Below are the code and all the weights of a small trained network. Each question names an input and a class and asks about switching units off, where a switched-off unit gives its printed mean instead of its output.

import numpy as np


def w(rows, s, z=0):
    codes = np.array(rows[::2]) - 128.0
    scale = np.full(codes.shape[1], s)
    scale[-1] = z or s
    return codes * scale


def f(y):
    return np.maximum(y, 0)


def log_softmax(a):
    a = a - a.max(-1, keepdims=True)
    return a - np.log(np.exp(a).sum(-1, keepdims=True))


def net(x, mask):
    res = np.array(x, float).reshape(1, 6) / 4 @ E
    y = f(res @ A[0][:, :-1].T + A[0][:, -1])
    res = res + np.where(mask, y, B[0][:, -1]) @ B[0][:, :-1]
    return log_softmax(res[-1] @ U[:, :-1].T + U[:, -1])


A, B = {}, {}
E = w([
[125,132,131,131,128,135,120,132,134,130,129,123],'x0',
[128,133,134,133,125,137,124,127,127,127,128,126],'x1',
[122,127,127,131,132,125,120,138,141,131,129,125],'x2',
[85,136,99,132,246,201,109,130,78,122,120,166],'x3',
[187,206,62,147,121,103,103,159,107,150,124,166],'x4',
[63,186,105,124,108,107,197,174,94,134,114,59],'x5',
],0.012)
A[0] = w([
[85,212,93,110,218,170,128,133,81,129,117,186,82],'neuron 1',
[150,14,193,113,45,113,115,100,179,126,128,104,254],'neuron 2',
[100,104,132,129,152,158,119,129,116,117,117,159,160],'neuron 3',
[105,227,78,138,135,124,161,178,112,127,122,76,37],'neuron 4',
[143,9,203,136,145,167,105,75,145,116,136,146,236],'neuron 5',
[153,106,107,149,184,179,69,97,113,104,131,150,110],'neuron 6',
[62,82,119,120,188,172,135,112,140,112,131,128,185],'neuron 7',
[13,81,162,133,112,146,199,116,102,118,136,34,134],'neuron 8',
[75,160,141,128,186,94,117,75,162,106,102,118,77],'neuron 9',
[132,176,118,146,39,77,148,146,146,106,120,101,174],'neuron 10',
[246,123,104,139,120,122,40,120,146,129,135,188,175],'neuron 11',
],0.013,0.0038)
B[0] = w([
[105,142,75,216,187,141,181,150,112,124,161,86,214],'neuron 1',
[75,142,85,194,91,100,116,98,172,70,125,53,255],'neuron 2',
[127,93,124,107,171,128,104,153,119,145,139,113,170],'neuron 3',
[102,104,58,128,77,113,149,92,47,118,137,109,192],'neuron 4',
[123,125,68,103,138,122,43,78,61,135,134,81,235],'neuron 5',
[197,154,149,137,226,127,122,95,137,165,138,76,193],'neuron 6',
[108,96,161,71,145,131,112,114,64,114,101,180,199],'neuron 7',
[86,133,247,136,144,147,204,155,176,127,121,120,232],'neuron 8',
[83,121,113,99,119,133,137,132,123,134,120,164,150],'neuron 9',
[214,127,124,66,79,142,120,105,132,174,131,99,217],'neuron 10',
[147,139,121,159,101,123,123,189,203,114,119,249,227],'neuron 11',
],0.017,0.019)
U = w([
[79,140,44,200,114,111,113,81,90,45,183,59,236],'0',
[198,172,149,115,57,97,93,183,242,96,127,218,65],'1',
[133,150,254,77,80,141,204,118,214,117,134,66,132],'2',
[218,156,74,41,42,120,150,123,71,192,165,121,8],'3',
[143,86,155,38,219,161,28,63,61,137,145,113,153],'4',
[206,178,141,171,229,175,122,194,164,167,187,194,69],'5',
[75,93,225,82,183,206,204,211,66,122,139,173,160],'6',
],0.0061,0.0017)

Each question gives the input, the list of numbers given to net, and the class t.
The units are the neurons (one row each of A and B). Each row of codes is followed by its name. A weight is (code - 128) times the scale printed after its matrix; where a second scale follows, it is the last column's (A, B and U).
mask holds one flag per neuron, in row order. A switched-off neuron (its flag False) gives its mean, the last column of its row in B, instead of its output. The means were averaged over made-up inputs and are rounded, as every weight is.
A unit's drop is (log p(t) with every unit on - log p(t) with that unit switched off) / (log p(t) with every unit on - log p(t) with every unit switched off).
The circuit of an input: a set's keep is (log p(t) with only the set's units on - log p(t) with every unit switched off) / (log p(t) with every unit on - log p(t) with every unit switched off). Starting from all 11 units, units are removed one at a time, each time the one whose removal leaves the highest keep (on an exact tie, the one counted first), for as long as the keep stays at least 0.8.
circuit, biggest first: the units of the circuit, biggest drop first
k most important neurons: the k neurons with the biggest drops, biggest first
drop when u is switched off: that unit's drop, to one decimal
input [-6,5,-3,-6,4,1], class 3: circuit, biggest first : (neuron 10)
input [-4,1,1,0,3,0], class 1: circuit, biggest first : (neuron 5; neuron 1)
input [-5,-2,3,-2,1,2], class 3: 2 most important neurons : (neuron 8; neuron 2)
input [6,3,4,2,3,-8], class 5: 2 most important neurons : (neuron 11; neuron 6)
input [-2,-4,-3,2,1,-2], class 5: circuit, biggest first : (neuron 2; neuron 4)
input [8,-3,-7,-6,-7,1], class 2: 4 most important neurons : (neuron 8; neuron 1; neuron 4; neuron 10)
input [7,8,-8,0,2,8], class 3: 3 most important neurons : (neuron 2; neuron 4; neuron 10)
input [-6,4,1,-5,1,6], class 3: 2 most important neurons : (neuron 10; neuron 4)
input [-4,-4,-4,-6,2,2], class 3: 2 most important neurons : (neuron 10; neuron 8)
input [-5,-4,-3,-5,1,8], class 3: 2 most important neurons : (neuron 4; neuron 10)
input [3,-2,-5,6,-3,0], class 4: 2 most important neurons : (neuron 11; neuron 6)
input [5,-2,3,-8,2,2], class 3: 2 most important neurons : (neuron 10; neuron 8)
input [-8,5,2,-1,0,7], class 2: 2 most important neurons : (neuron 8; neuron 5)
input [-8,0,6,8,-5,2], class 6: circuit, biggest first : (neuron 8)
input [4,-3,7,0,5,1], class 3: 3 most important neurons : (neuron 2; neuron 8; neuron 4)
input [-3,3,-8,-1,6,-1], class 1: drop when neuron 11 is switched off : 0.1
input [5,0,6,-2,1,-1], class 1: drop when neuron 1 is switched off : 0.2
input [-3,-5,1,-8,-2,8], class 2: drop when neuron 8 is switched off : 1.1
